Below are the code and all the weights of a small trained network. Each question names an input and a class and asks about switching units off, where a switched-off unit gives its printed mean instead of its output.

import numpy as np


def w(rows, s, z=0):
    codes = np.array(rows[::2]) - 128.0
    scale = np.full(codes.shape[1], s)
    scale[-1] = z or s
    return codes * scale


def f(y):
    return np.maximum(y, 0)


def log_softmax(a):
    a = a - a.max(-1, keepdims=True)
    return a - np.log(np.exp(a).sum(-1, keepdims=True))


def net(x, mask):
    res = np.array(x, float).reshape(1, 4) / 4 @ E
    y = f(res @ A[0][:, :-1].T + A[0][:, -1])
    res = res + np.where(mask, y, B[0][:, -1]) @ B[0][:, :-1]
    return log_softmax(res[-1] @ U[:, :-1].T + U[:, -1])


A, B = {}, {}
E = w([
[96,114,194,155,127,67,58],'x0',
[143,131,95,175,3,113,57],'x1',
[49,173,72,144,163,63,197],'x2',
[180,50,112,84,140,137,155],'x3',
],0.013)
A[0] = w([
[127,129,133,90,131,158,105,99],'n0',
[126,134,197,116,141,213,194,185],'n1',
[79,81,134,112,181,53,241,147],'n2',
[87,142,209,214,107,73,85,153],'n3',
[137,173,75,170,78,162,197,156],'n4',
[148,75,130,48,171,148,182,253],'n5',
[164,166,80,198,63,175,106,145],'n6',
[131,115,49,81,213,64,170,141],'n7',
[111,143,137,254,76,75,129,155],'n8',
[191,95,215,62,144,216,176,203],'n9',
[184,145,153,231,68,190,47,163],'n10',
[125,125,64,56,98,160,148,192],'n11',
],0.0093,0.0049)
B[0] = w([
[166,99,94,113,181,108,102,144],'n0',
[178,135,185,107,80,160,160,199],'n1',
[119,103,148,127,163,115,206,228],'n2',
[61,159,133,216,77,61,4,224],'n3',
[129,248,139,105,105,92,102,192],'n4',
[155,81,198,106,73,180,142,239],'n5',
[97,168,141,145,136,145,179,214],'n6',
[174,177,177,131,86,170,172,215],'n7',
[118,161,129,165,101,74,140,217],'n8',
[127,54,137,108,98,194,68,243],'n9',
[96,168,116,204,76,179,162,249],'n10',
[180,149,122,146,129,144,141,189],'n11',
],0.011,0.013)
U = w([
[145,120,109,104,164,92,142,28],'0',
[179,197,98,91,148,54,178,1],'1',
[183,160,169,133,100,152,206,213],'2',
[190,31,200,57,105,137,110,172],'3',
[123,49,22,160,154,193,134,67],'4',
[90,195,169,166,119,62,90,170],'5',
[137,66,144,150,117,1,193,127],'6',
],0.0096,0.0037)

Each question gives the input, the list of numbers given to net, and the class t.
The units are the neurons (one row each of A and B). Each row of codes is followed by its name. A weight is (code - 128) times the scale printed after its matrix; where a second scale follows, it is the last column's (A, B and U).
mask holds one flag per neuron, in row order. A switched-off neuron (its flag False) gives its mean, the last column of its row in B, instead of its output. The means were averaged over made-up inputs and are rounded, as every weight is.
A unit's drop is (log p(t) with every unit on - log p(t) with that unit switched off) / (log p(t) with every unit on - log p(t) with every unit switched off).
The circuit of an input: a set's keep is (log p(t) with only the set's units on - log p(t) with every unit switched off) / (log p(t) with every unit on - log p(t) with every unit switched off). Starting from all 12 units, units are removed one at a time, each time the one whose removal leaves the highest keep (on an exact tie, the one counted first), for as long as the keep stays at least 0.8.
units of the circuit, in order: the units of the circuit, biggest drop first
k most important neurons: the k neurons with the biggest drops, biggest first
drop of u: that unit's drop, to one decimal
input [-8,4,7,1], class 1: units of the circuit, in order	[n4; n10]
input [7,-8,7,0], class 6: units of the circuit, in order	[n2]
input [-4,2,-3,-6], class 5: units of the circuit, in order	[n5; n7]
input [-6,4,0,-1], class 5: 2 most important neurons	[n5; n4]
input [-4,5,-8,-6], class 5: 2 most important neurons	[n5; n7]
input [4,8,-8,7], class 4: units of the circuit, in order	[n10; n4; n7; n1]
input [6,-6,2,0], class 6: units of the circuit, in order	[n2; n10]
input [3,0,3,6], class 3: 4 most important neurons	[n10; n6; n8; n4]
input [4,-2,4,7], class 3: 2 most important neurons	[n10; n6]
input [7,1,-3,5], class 5: 2 most important neurons	[n3; n5]
input [0,-8,4,6], class 3: 4 most important neurons	[n5; n9; n10; n6]
input [5,3,-4,5], class 5: 2 most important neurons	[n5; n10]
input [-4,8,4,3], class 5: 2 most important neurons	[n4; n5]
input [4,-6,-8,-7], class 3: units of the circuit, in order	[n9]
input [1,0,-8,-4], class 5: 2 most important neurons	[n5; n10]
input [0,8,-8,8], class 4: drop of n10	0.4
input [-8,4,2,-1], class 1: drop of n9	0.2
input [-6,4,8,1], class 1: drop of n10	0.2
input [-1,7,-7,6], class 4: drop of n10	0.2
input [-5,3,8,-5], class 1: most important neuron	[n3]
